[ -86  249 -201  -53   75  235  -33   79  -65  155  218 -321 -181  -69
  105   59   73  230   21  132 -190  153   56   43  189  -43 -209 -116
  -64  257 -224   20 -122  -29  -75   13  -91]	<58>
[ 233  140  199  409   90  302  -63 -189  536  544  402   -5  -35  320
  -19  252  291  -60  180  -48  -93  138  285  138 -143  467 -188   76
  185  212 -319 -358  -45 -358 -635 -311  232]	<50>
[ 113  -98  284  297  153  154 -183  -20  502  518  328  278  -73  158
 -172  140   52 -150    7  -78    8   -7  364  170 -130  381 -404  -23
  484  272 -206  -52 -124 -340 -589 -490  155]	<44>
[ -99 -162   95   56   55 -215  312  -31 -289  -83 -402  -48  329   37
  585 -225 -267  239   -8 -177  -11  -59   59   34 -353   71 -170 -179
  245 -324  166   74  -77   16  137  147 -308]	<56>
[ -12  264   36   35    4 -189   41  111  142  152  119 -270 -126  -59
  176   42   87  498 -139   52 -238  -87  133 -228  122  258 -151    0
  -93  234  -13    4 -244 -181   68 -243 -275]	<56>
[-105   81   48  -27    6 -116  -10  173  106  179  134  -81 -208 -119
   41    6  -18  265 -161   14 -134  -93  135 -111  167  120 -253  -24
  124  272   31  154 -231 -122  -20 -304 -166]	<44>
[ -83   30   61  195 -266 -216  169  -62  178  348   46 -183 -470    4
   96  276   54    8   62 -195 -176  -43 -129 -134  237   88   80  301
   64  208  378 -208  -73  116 -113   46  203]	<56>
[ 128   30  106  218  215  551 -104  -90  274  374  398  -15   74  254
  -62  126  233 -199  148   52   39  242  198  258 -182  236 -313  -58
  206  149 -523 -152   37 -350 -593 -282  222]	<58>
[-153 -383  342 -400 -147 -133  396  462 -152 -597    8 -468  -63  170
  -46 -127   -2 -432 -310  231    2 -272 -749 -275  192 -313  279  392
 -711  221  193  512   80  -18  485  269   87]	<57>
[-121  211 -208  -72   72  112 -107  133  -45  174  207 -291 -286 -138
   16   91  -27  222  -24  132 -227   86   54   16  279  -81 -244 -116
  -28  355 -132   78 -175   42  -20   55 -110]	<45>
[ -26  369 -252  -34   21  211   28   62  -20  117  212 -430 -203  -27
  192   66   90  305   67  175 -321  140   62   29  257  -32 -101 -106
 -231  317 -168  -44 -156   40  -28  190 -120]	<54>
[-128 -126    5   27   54 -353  181   52 -222  -29 -388  -12  118  -77
  457 -172 -437  266  -52 -128 -157 -139  125   53 -145  -26 -229 -239
  268  -74  304  161 -190  181  186  308 -344]	<48>
[ 138  -46  185  371  117  151 -284  -61  634  662  397  311 -281  155
 -278  264  -37 -249   97  -73 -133   -1  434  282   34  318 -396  -36
  520  480 -106 -117 -171 -160 -692 -246  260]	<44>
[-131 -322  398 -394 -132 -324  326  520  -35 -558   24 -448 -100  117
  -99 -114  -12 -253 -419  246  -60 -378 -658 -407  231 -189  234  396
 -720  318  240  545  -27  -92  550  120  -41]	<50>
[-117 -213   97   49   -8 -252  346  -21 -288 -104 -409  -78  240   57
  543 -185 -298  115   12 -185  -35  -81  -45   39 -278  -12  -88 -102
  186 -274  274   73  -45  114  164  291 -219]	<56>
[-169 -113   68  147 -251 -251  129  -10  108  342  -19  -30 -500  -77
   50  223  -89  -94   19 -242 -115  -79 -113  -67  244  -16  -17  248
  249  209  460  -78  -81  187 -116   31  210]	<48>
[-132  -88  103  186 -251 -254  134  -37  159  370    6  -47 -487  -42
   46  254  -29  -76   33 -245 -111  -75 -113  -99  216   52    6  285
  221  196  429 -133  -70  132 -142  -16  225]	<48>
[ 231  202   90  379   91  401  -87 -192  506  537  438  -66  -92  308
  -30  265  275  -85  233   10 -155  192  282  208  -67  375 -177   28
  126  280 -345 -361  -39 -272 -645 -155  255]	<57>
[-214 -587  556 -369 -153 -518  298  564  -23 -496  -89 -192 -164   37
 -210 -107 -170 -410 -510   97   70 -495 -678 -425  186 -198  142  451
 -419  280  436  654  -19  -68  532  -29   26]	<48>
[-227 -361  -25  -80  174  142  253   -7 -567 -183 -374  -22  396   30
  490 -283 -351 -113   72 -122  162  112  -79  284 -401 -239 -280 -292
  350 -408  -41  210   77  106   70  314 -155]	<45>
[  13  262   25   78  -31   22  133    9  119  170  174 -324  -81   56
  224   69  229  356  -21   26 -167   35   54 -162   56  244  -58   73
 -136  128 -105 -119 -133 -210  -56 -220 -120]	<50>
[-118   48 -257  -73  118  167  244  -24 -466 -157 -277 -274  251   18
  596 -230 -274  186  150   24 -163  158   43  269 -155 -224 -165 -361
   34 -168  -46   81  -51  226  118  575 -270]	<54>
[-223 -221 -114  -76  169  106  186   -3 -524 -111 -323  -66  297  -36
  475 -234 -342   42   74  -94   68  118   -2  255 -292 -212 -304 -328
  330 -305  -46  174    3  132   81  311 -219]	<45>
[-204 -605  562 -349 -131 -494  281  543  -19 -474  -94 -150 -129   50
 -204 -116 -180 -429 -494   86   89 -483 -644 -387  145 -189  111  426
 -366  261  412  647  -14  -81  488  -40   37]	<48>
[ -88   14   68  196 -251 -235  153  -50  184  352   39 -147 -462  -11
   86  268   30   14   48 -200 -171  -61 -106 -130  229   89   51  284
   96  217  380 -184  -85  108 -117   21  185]	<56>
[-131   52  -32  -35  135  237  -28   72  -94  165  194 -171  -22  -53
   70   12  111  157  -39   39   36  131   40    4  -20   63 -302  -77
  144   56 -309   63  -60 -222 -122 -325  -79]	<45>
[-198  -80 -111   71 -105  101   36  -34  -75  300   91 -143 -413  -63
    9  216  -54 -198  135 -117  -61  127 -155  108  215 -178 -100  111
  206  175  141  -75    9  201 -180  173  255]	<45>
[-122   76  -77   44   94  223  -68    7  -29  289  208 -140 -137  -57
   43   98   86  118   33  -11  -15  157   76   54   44   56 -296  -61
  216  112 -235  -29  -68 -135 -211 -238    2]	<45>
[ 119  -67  328  308  140   76 -131  -28  483  493  292  210  -16  158
 -111  145  128  -23  -38 -103   35  -23  321   42 -187  462 -369   33
  421  185 -214  -95 -110 -425 -517 -600   96]	<48>
[-216 -553  524 -379 -136 -511  250  575  -11 -469  -65 -180 -192    7
 -232 -106 -185 -378 -517  117   46 -492 -633 -413  222 -206  105  416
 -399  327  419  674  -48  -64  523  -45    6]	<48>
[-218 -295   27  -46   36 -170  244   62 -344  -95 -387   91  172  -56
  453 -262 -435   24  -23 -173    2  -84   59  181 -201 -149 -249 -235
  395 -199  268  257  -99  186  113  254 -223]	<44>
[  87   48   60  168  195  490  -87  -59  200  328  349  -57   39  200
  -27  107  192 -141  124   61   11  222  166  231 -130  184 -296  -72
  171  153 -464 -112   15 -289 -496 -220  170]	<58>
[-111  226 -213  -74   90  137 -101  129  -55  157  202 -297 -248 -127
   38   72  -22  244  -20  148 -232   95   70   24  256  -73 -250 -139
  -37  343 -160   81 -175   28  -21   55 -133]	<45>

[ -32 -244   41   42 -209  -71  128  209  237   64    3  -15   14 -164
 -170  272  -37   72  116 -173 -120 -162  -21   48 -191   11 -286   16
 -173  278  335 -108  -14   89  -55   97  -30]	[17]
[ 199 -165  126    7  219 -154 -185   68  -29  -86 -213 -127  -94 -273
   30 -122  -17 -234  156 -157  -31 -194  -41   59  -21  166  -35  156
   29   -9 -180 -196   50  156  136 -133  -77]	[8]
[  59    5 -262 -238  130 -246 -635  715 -117   50    7 -706 -234 -683
  428  -35   45  -51  131 -648 -700 -597  -53   -5  -81    1 -166  -66
  427  413 -119 -412   88  829 -137  461 -402]	[19]
[-182   87 -253  -45    5  -33 -218  199    1   42   77 -136   79  -12
  135  284  -77 -155  244 -189 -210 -115   62  -39 -135  128 -117 -105
  -69    2  290 -159  148   -8  -21  129 -270]	[17]
[-124  222   26 -168  622  103 -176  -85 -291  -45 -107   67  340    3
  295 -261 -102 -558  409  198  248   25  108 -451  166  220  338 -271
  200 -542 -164  161  354    4  343 -217 -315]	[31]
[ 246 -648  -44  -37   32  199  593  386 -174  147    8  620   19  238
  247  219    1  474   84   42 -318  315  353  209 -468 -375 -208  291
 -109   17   91  327  220  -39 -576   74  -15]	[17]
[ -87 -122 -218   11 -130   61  123  280   63  116   81   97    4  125
  106  361  -62  136  163 -149 -216  -12  102   59 -295  -80 -180    5
 -173  135  279   -9  117   23 -247  200 -172]	[16]
[-115 -111  197  -95   37   -2  118  106  193  168 -226 -265  -40 -206
  189    7   74 -220  177 -290  157 -543 -156 -396   89  -30 -163 -273
  114   58  -10  -20   48  500  174  -56 -222]	[25]
[  60  -83  188  -89  152 -230 -295  138  126  -39 -355 -511 -202 -483
  266  -92  121 -340   89 -530    3 -619 -341 -206  166   77 -186 -181
  145    5 -153 -400  -62  485  212 -160 -249]	[31]
[-252  164   13 -101  323  168   74 -112  -71   91 -117   53  232  193
  292   -7  -47 -430  359   75  327 -114   31 -483   98  103  153 -335
   37 -412    2  180  275   40  247 -178 -307]	[25]
[-140  -20  162  110 -102  179  452 -198  308  231 -228   27 -122  322
   -3  120  -26 -187  250  -12  525 -360  -51 -310  -57   15  -10  -72
 -196   30 -105  217   69  263  194 -111  -96]	[25]
[-214 -227 -217  -38 -163  275  558  430   58  191  261  539  286  305
   81  478  -95  453  167   86 -204  360  193  -63 -414 -346 -135 -173
 -270  100  557  324  188 -109 -480  321 -136]	[19]
[ 178 -251  374  365 -193   58  620 -360  433  -23 -249  432 -125  297
 -576   74 -137    3  118  262  658   82 -111  137 -208   95   55  317
 -591  127  -96  150 -105 -186  162 -265  281]	[11]
[-228  -84  156  108 -217  193  564 -175  384  258 -203   74  -75  368
   20  285   16  -96  201  -85  499 -326 -109 -336  -75  -72 -149 -188
 -291   16  109  193   33  170  108 -123 -108]	[25]
[-150   62 -335 -265  222  -69 -452  539 -232   56  138 -308  137 -341
  426  120  -26 -118  242 -329 -570 -207  124 -136  -90   28 -111 -223
  290   31  214 -179  247  313 -131  306 -426]	[16]
[ 238 -369   80 -181  262 -207 -275  410 -167  -43 -168 -234  -66 -555
  298 -112   86  -88   90 -383 -440 -284   10   42  -34   -4 -235   72
  282   52  -70 -253   85  360  -78  -22 -181]	[14]
[-355  291 -210 -230  201 -138 -590  303  -65  -12  212 -410  406 -479
   25   81 -129 -438  360 -128 -308 -240   63 -324  100  337  -32 -406
  237   15  449 -211  217  146  296  227 -360]	[17]
[ 109 -345   28  -98  141   57  182  334 -120   79   77  254  195 -161
  -21   -4  -90  110  205  114 -249   97  292    7 -232  -54  -66  115
   89  111  113  207  218  130 -147  135  -48]	[17]
[ 171 -363  182  115  -74  -37  277   59  174   17 -133  184  -58  -49
 -210  104  -46   66   97  -22   60  -27   17  141 -208    9 -160  225
 -224  167   55    0   -8   17  -40  -76   88]	[14]
[-349  271  -44 -210  435   41 -274  -19 -149  -40  -84 -113  387  -64
  396   18  -19 -569  344  -82  148 -105 -102 -543  241  174   98 -563
  118 -571  224  -80  258  -85  304 -221 -428]	[31]
[ 161 -377  214  184 -122   27  443  -59  222   16 -138  356  -40  130
 -281  160  -70  104   99   87  208   91   10  160 -247  -12 -126  251
 -370  102   83   82  -16 -138  -53 -142  141]	[14]
[ 146 -304  240  -33  242   -3  197   55  -21  -44 -248  187   51  -96
  142  -81   27  -99  124  -65  126  -24  -68 -117  -22  -62  -43  -26
  -32 -202  -79   21   80   51   14 -247  -75]	[11]
[-237  143   78    6  168  -20  -81 -135   99 -101  -38   74  350  -44
 -133  106 -116 -402  284   91  262   61 -107 -261   92  259   50 -293
 -190 -290  334  -83  100 -286  322 -207 -140]	[8]
[-176  194 -421 -104   96   65 -215  454 -108   76  118 -129  -20   43
  424  251  -56   32  225 -282 -345  -40   11  -60 -201  -86   31 -172
    6   49  107 -108  192  234 -257  361 -393]	[19]
[  80   22 -197   49  -71 -206 -404  200   80   17 -139 -483 -375 -189
  158  160   -6 -177  139 -481 -252 -479  -75  190 -148  177 -183  188
  -23  260 -123 -414   -7  333   -2  131 -222]	[17]
[ -63 -104   19 -110  300   57   23  116 -162  -26   83  270  407  -91
  -32  -11 -129 -182  302  231  -47  216  219 -164  -67  125   68  -91
   28 -204  238  164  269 -162   92  -47 -119]	[14]
[-599  392 -213  121  -77  159   77 -342  217  -43  171  322  533  532
 -204  593 -212 -395  384  253  408  360  -32 -267  -30  319   16 -444
 -583 -470  820   -5  159 -852  261 -194 -194]	[14]
[ 151 -349  307  197 -102   23  483 -121  277  -15 -183  369   -8   95
 -361   91  -73   54  101  129  338   89  -61   88 -187    5  -77  197
 -387   77   65   92  -46 -135   38 -202  180]	[8]
[-115  131 -316 -107  171   89 -133  379 -161   85  181    9  127   -1
  184   83 -141  -16  307    2 -266   35  223  -77 -219   23  136  -53
   80   82   61   99  275  211 -126  358 -285]	[19]
[ 315 -611  326  143 -124   32  601  101  195   60 -138  449  -56  -14
 -329   45  -42  284   51  118   91   95  100  207 -310 -137 -172  369
 -262  272    8  199  -13   48 -161  -69  234]	[14]
[ 102  -67  283  342 -147    6  359 -369  396  -44 -169  265  -68  208
 -643   38 -197 -163  203  286  607   29  -63  112 -153  263  119  299
 -517  156  -75   81  -66 -175  308 -188  235]	[8]
[  60   48  -79  182   64  114  155 -150   24   40   21  285    2  340
 -292   35 -241 -150  340  348  247  155  286  128 -274  251  236  356
 -267   51 -147  219  208 -124  119   38   31]	[17]
[-124   65 -466 -130  199  166  -65  417 -285   89  126  146   58  267
  571  292  -51   92  243 -160 -381  173  187  -18 -286 -155   25  -98
   -6 -183  113   41  308    4 -402  252 -400]	[19]
[-221  -21  189  134  -31  117  413 -258  283  -31  -84  396  311  270
 -241  256 -105 -173  212  201  514  195 -149 -236  -26   75    1 -253
 -461 -272  397  104   40 -418  185 -286  -13]	[11]

[-116 -106  202   43 -107   68  -39  -42   72   -5   28   46  -23   13
  -17  -87  133   21  106   51   20  -20  143  -20 -100 -145   64  123
    0  109 -157  -33 -120  103 -145 -140    4]	(23)
[ 342  115  -40  115  160  182   42   36 -126 -298  -96   75  326  -17
 -124 -182 -189  -51  -56   33 -205   22 -146   73  216  159  155  -21
   15  -90 -122  -34  189  233 -200   42   74]	(33)
[  29 -171  -56  172 -318  120  -59 -137  -13 -178  -90  -17   12 -104
   15 -330   13 -122    5  -48 -117   47   99   68  -24   98  309  -30
   44  218   47  -11    6  166 -220 -148  -28]	(23)
[ -89 -271  -27  108   -6   -2  209   72   41   16  -49  121  -99  103
  181  -95  -31    3  222  137  100 -139   86 -202 -166 -105  -69    8
   49  -10  -33   44   55  -11 -119  -94  133]	(23)
[ 117   99   19  -85  292   18  106  191  -29   -7   39  165  110   69
  -47   70 -110   29   -6   54    6   21  -84  -51   40    2  -75  -78
   12 -108  -77 -120   -8  -80   -8  -23  161]	(33)
[ -21 -133  193  110  -38  108  -61   -1   58  -70 -117   48  -57  -18
 -132  -77   28  -43   93   10  -87   -9   80   58   24    9   83   46
   56   19 -120  118  -49  115 -198 -139 -105]	(27)
[  95   39 -513  297 -566  131 -150 -175 -120 -170  -53    5   44  -88
  107 -280 -145 -179 -176 -201 -203   31 -164   92  -29   16  214 -246
  122  267  260   50  264   23 -271   61   59]	(23)
[ 136  -32 -321  185 -398   77   64 -137    1  -75  -60   51  -10  -64
   35 -276 -170  -88  -76  -56 -183  -95 -186   -1  -53   11  185 -126
   45  122  186  -62  136   61 -105    3  171]	(19)
[ -85  -55  145    5  -39   24  -80   22   93   88  -45   74 -176    5
 -163   45  -14   -2    2  -32  -22   18   20   36  -26  -63   -4  -46
   45   31  -27   48 -140  -64  -15 -164  -51]	(23)
[  72   -5  -26   88 -143   65   11  -99   55   10  -74   45  -69   12
 -155 -119 -190   24  -77    8 -103  -53 -127    2   26  -61   65  -33
   11   11   13  -12   12   83   68  -83   69]	(30)
[ -38 -359  -57  196   43   35  325   69   -1  -87  -95  124  -10  143
  283 -191  -63    7  320  228  114 -210  112 -280 -164  -96  -69   68
   47  -57  -96   84  183  109 -197  -55  170]	(30)
[ 132  102  147 -107  312   33   83  170    7   -9   23  152  105   44
 -144   70  -83   44    0   67  -28   13  -73  -14   73   13  -42  -17
  -16 -129 -136 -124  -72  -23    1  -55  123]	(33)
[  76  -13  -74   56   -3   47  142    4  -18  -55   23  108   90   79
   59 -125  -89   42   44  102   11  -80  -56 -122  -57 -106   -9    6
  -10    3  -65  -94   78   81  -47   -9  191]	(31)
[-121  114 -252   26  -91  -27 -126    9  -37  137   54   83 -138  127
    4  104 -224   41 -203  -95  112  112  -89  -64  -48 -207 -159 -241
   72  103  121    7   50 -214  181  -55   81]	(23)
[ 223  -67   48  260  -89  211 -131 -114  -24 -252 -304  -19   13  -67
 -326 -217 -247 -104  -79  -61 -286   26 -106  183  264  205  218  -54
   86  -42  -42  252  143  280 -161 -100 -205]	(27)
[ 294  128 -221  180 -205  177  -22 -151 -115 -267  -63   19  243  -40
  -91 -306 -200  -52 -154  -25 -222    1 -197   72  127   63  222  -64
    2   78   12  -63  213  256 -135   53  103]	(31)
[ -85 -135   79   92  -67   57   77  -25   39  -16   14   71    4   78
   85 -107   38   46  136  112   60  -83   97 -118 -120 -181  -10  107
    7   53 -144  -17    1  109 -118  -79   94]	(30)
[-121   69  119  -43  -80    3 -144    6  108  178   31   81 -191   27
 -199  132  -23   45  -80  -67   -7   31  -45   44  -46 -174  -73  -56
   28   50  -17   -3 -173 -127   72 -129  -13]	(23)
[-191  124 -217  -33  -56  -59 -174   40  -35  186   92   81 -182  128
    0  159 -187   47 -229 -121  172  184  -30  -54  -63 -216 -175 -270
   76  142  131  -18  -32 -285  225 -100   53]	(23)
[ 134   29   20  158 -394  208 -345 -273  -36 -258 -145 -120   53 -211
 -308 -362  -76 -148 -272 -209 -277  245   32  316  198  219  492  -78
   37  289   58    2  -71  272 -113 -209 -216]	(27)
[ -39 -138   -5  168  -55  107  171  -44  -47 -155   58   74  216  136
  274 -224   69   65  215  206  102 -140  133 -215 -148 -243  -16  202
  -14   67 -247  -59  159  261 -248   24  194]	(19)
[ 165  158   -2  -51   47   57    3   44   -3  -30   30  109   90  -19
 -166  -26  -95    3 -103  -20 -116   21 -154   51   61   11   56  -77
  -11  -15  -18 -144  -39   -3  -12  -28  121]	(33)
[ 199 -111  -38   45  327   68  280  229  -77 -185  -59  169  224   48
  140 -118  -99  -54  178  142  -27  -63    1 -118   34  147   33  -29
   39 -146  -95  -73  137   47 -232    0  198]	(33)
[  51  -69 -271  173 -314   74 -100  -78  -35  -81 -119   25 -104  -77
  -32 -191 -170 -143 -127 -150 -138   72  -76   82   15  109  185 -243
  106  164  222   69   82  -40 -107  -94  -19]	(23)
[-139 -101  217  -18   93    8  -55  110  110  123  -58  102 -211   46
 -150  130    0   12   68   -5   32   17   72    5  -28  -68  -88  -35
   66  -31  -77   96 -161 -109  -23 -179  -76]	(27)
[   9  140   30 -202  298  -49   30  169  -23   88  119  142   31   89
  -61  108 -118   79 -124   21  135  157   -2  -66    9  -50  -80 -137
  -21   -3  -32 -227 -147 -176  214 -122  161]	(33)
[ 200  -34 -147  178 -324  155   -1 -243  -50 -246  -81  -41  152  -89
  -54 -443 -152  -55 -127   -9 -177   34  -46   56   66   92  366   -2
  -21  184   34 -122   87  313  -59  -88   85]	(19)
[-134  -43   60  -50  -75  -27   77    7  101  145  107  104  -92   67
   47  -11   34   80   49   70   96  -56   42 -122 -177 -225  -48   41
  -18   74  -56 -154 -138  -57   55 -110  179]	(19)
[-114  -72  298   83  -27  136 -156  -12   46  -79  -22   32   31    5
  -95  -36  166   -7  108   16  -26   39  182   68   -2 -103   60  147
   37   83 -252   81  -99  162 -265 -127 -132]	(27)
[ 213  100  -62  -22  171   67   70  137  -54 -100  -16  131  156  -24
  -72  -44 -140  -53  -62  -13 -117   46 -122   36  100  131   82 -118
   27  -64    1 -126   33  -27  -91  -17  138]	(33)
[   5 -203 -115  207 -158  102    6   -9  -37 -152 -130   47  -22  -15
   84 -202  -53 -115   84  -17  -61   -3   70  -10  -26   69  123  -81
   99   94   35  120  118   73 -262  -87  -25]	(27)
[ 176   95   68  -74  259   53   79  168  -11  -52   -1  146  126   -1
 -120   19  -97  -12  -19   23  -87   26  -97   24   89   89   30  -61
    9 -106  -72 -127  -40  -30  -59  -41  125]	(33)
[  10 -252  126  122   23   38  235   53  117   26 -127  133 -127   69
  -11  -67  -51   21  263  163  -42 -253  -31 -138  -94  -81  -70   90
   33 -142 -101  103   35   70 -141  -74   96]	(30)
[ -58  -33  187  -84   21  -36  -44   43  167  218  -79   95 -324   -1
 -321  126 -130   32  -60  -46  -46   -1  -86   48    5  -34  -44 -103
   28  -54   48   30 -233 -164  192 -218  -39]	(23)

[-210  118 -233    8 -260   78  -25   37   88  -39  160  -59  109  205
   74  219  -48  144   94   64 -358  -86  -51  172  -99  -93 -254  -98
  -26  102   40   33  163   23   10   44 -222]	<32>
[ 376 -344  176  -15  515   42 -224  -84 -225  194  -75   32 -420 -114
 -242  112  -30 -237 -461   73  269  158   86 -216 -151   49  210  190
  148  -99 -301  422 -193   27  294 -259  103]	<23>
[-150  136 -158 -196 -367  130  125  -95   90  280  328 -304  137  478
  -39  226 -171   74  -74  331 -102  -26 -165  310  -60  -74  -34   51
  113   53  134  -68  186 -135  286  253  -31]	<32>
[-215  -63 -523    5 -317  126 -262   25   84 -194  242 -430  146  149
   80  151   80   77  -66    1 -408   55 -384  332 -275 -317 -143 -181
  230  104   50    2  138  128   98  103 -259]	<23>
[-211  180 -224  192 -159   50    9  182  119 -157  132   43  219   26
  203   14  100  170  224 -246 -328  -87  -27  240  -83 -172 -281 -170
 -128   79   96  -60  194   65 -168  -48 -179]	<20>
[ 121   40  416   17  146   97  136  -24  -34  145   -4  161 -187  340
 -120  207  -98   -4 -119  170  -79   52  147  -76 -135  168  113  307
  115   57  -93  185  -54 -169  220    9 -164]	<36>
[-183  107 -212   35 -177   15  -52  172   46  -35  159  -60  158   26
  106  153    4  134  101 -109 -259  -37  -60  207  -51 -130 -246 -140
  -24  120   82    5  119   19  -37   15 -118]	<32>
[  38   72   53   78  103   11   99   86   38  105   45  101   57   60
    7  -63   23  -20   29  -70  108  -65   99  108  -40  -42  -30  -65
  -85  -62  -17   45  101   -1  -11 -122   34]	<20>
[ 218  -93  368  -79  351 -103  137  191 -157  371   35   47  -68   25
 -162  -69  -44 -181 -171  -30  566  106  122   30   65   85  223   18
   41  -73  -18  116  -96 -100  162 -128  288]	<35>
[  78  -93 -587  219  107  112 -442  -69   93 -275  -15  -50  -10 -457
   87    5  189    3 -149 -250 -371 -109  -95   85 -259 -365 -250 -163
   21  -66 -230  239  125  233  -72 -264 -128]	<23>
[ 240 -203  437   45  491 -110   22  307 -232  198  -17   69 -145  -91
 -113  -82   66 -184 -188 -236  478  238   75  -27  -17   70  254   48
  105   -6  -33  165 -205  -48  114 -184  199]	<20>
[  40  178  119   34  -40  150  188 -167  151  116   29  135  -18  382
  -62   78  -80   18    0  245 -126 -163  140   52 -146   42   -4  139
   -9  -70  -88   87  161  -89  114  -10 -171]	<36>
[-161  -94 -640  217 -109  105 -460   92   55 -403  106 -186   66 -289
  191  132  195  126  -24 -314 -591    7 -253  186 -272 -373 -344 -222
   59  106  -70  130  109  250  -97 -129 -288]	<23>
[ 102  181 -116  331  246  -39 -187  307   97 -233  -93  260  178 -684
  200  -92  249  111   89 -638 -275  -90  119  127  -81 -250 -255  -68
  -43   70  -49   97   43   17 -241 -231   -5]	<36>
[ 386 -292  233 -121  393  152  -68 -333 -185  396   14    6 -496  245
 -328  211 -188 -237 -534  421  281  101  120 -241 -143  148  278  364
  116 -161 -317  419 -114  -60  479 -144   97]	<23>
[-47   2  40 -36 -11   2  32  98 -10  75  64  -3  11 193 -52 114 -42  -7
  -2  73  -6 -10  24  76 -72   5 -48 -81  38  34 -19  96  41  -2  55 -43
 -96]	<19>
[  -9   59  -34  171  142  -12   -2  143   20  -38  -15  235   27 -107
   73  -17   58   37  104 -198  -55 -103  167   16  -27  -49 -191 -134
 -193  -29  -70  115   95   80 -146 -236  -48]	<35>
[ 106  111   68  146  125   88   33  -71  138  -63  -99  221  -32   78
  -37  -14   47  -23    7   27 -144 -169  165   -7 -196  -28  -40   29
    1  -80 -174  164  106   12  -24 -165 -188]	<36>
[  51  -53 -233   23   -9  189 -149 -241   24   62   98  -31 -180  141
  -53  234  -83   15 -206  209 -263  -66    6  -15 -175  -71 -115  120
   -9  -40 -180  234  110   47  196  -76 -141]	<23>
[  87 -132  262   97  391 -125  -56  380 -254  117   16  200 -128 -258
   13   83   25  -13  -54 -350  197  179  155  -76   91   71  -56  -10
 -107   97  -11  190 -162   -6  -16 -224  137]	<19>
[-163   75 -206   21 -160   14  -68  157   50  -57  134  -81  145   41
   73  132   22   99   78  -82 -234  -32  -76  200  -85 -136 -205 -162
   27  104   60   20  103   35  -27    3 -139]	<32>
[ 311 -231 -315  127  380   74 -403  -88  -43  -31  -39  -56 -175 -482
  -66  -44  139 -157 -373 -189   26   14  -41  -10 -207 -265    8  -15
  101 -139 -285  328  -14  150  112 -304  102]	<23>
[-120  164   16   40 -191  104  122   35  134   -9  128  -58  133  369
   31   87   -1   85   78   84 -232  -43  -65  221 -167  -60  -41   20
  104   65   65  -37  138  -71   69  107 -224]	<36>
[ -51  106   52   98  -53   21  -49  217  102 -191   12  -62  160   44
   39   51  133   60   51 -172 -286   32 -114  215 -236 -136  -14  -25
  281  150   33   18    7  -53    0   53 -255]	<36>
[  12  -77 -312   29   -8   82 -232    4    6  -19  131 -188    2  -98
   12  105   45    1 -169  -65 -168   31 -152  159 -166 -216  -91  -51
  112   19  -58  132   62   69  115  -48  -45]	<23>
[  70  124   84   98  113   77  145  -60   69  141   21  228  -35  139
  -10    5  -40    5   20   50   16 -146  214   10  -35   26  -72   50
 -175  -97  -88  109  143  -27   16 -146  -13]	<20>
[ 172  -50  355  117  302   50   13   39  -57   -8 -121  237 -219  118
 -106  102   14  -59 -104    9  -53   43  175 -146 -179  115   86  179
   92   15 -180  258  -94  -43   90 -158 -184]	<36>
[  11   28  -12  104  104   42  -32  -33   44  -70 -101  278 -110   62
  -35  119  -20   14   51   64 -188 -172  228 -116 -113   35 -199  -79
 -136  -42 -206  241   88   93  -79 -242 -224]	<19>
[-319   96 -715  190 -405  231 -297 -129  193 -382  166 -100   86   80
  217  285   56  262  118  -15 -885 -172 -169  177 -275 -293 -502 -152
  -84  105  -64   88  287  214  -92  -22 -487]	<23>
[ 198   39  322   77  257   17   12  105    1   35  -85  145  -74  -29
  -90   56   43  -48 -121  -80  -17   38  113   -9 -153   30  114  179
  200   45 -109  180  -82 -126  112  -75  -79]	<36>
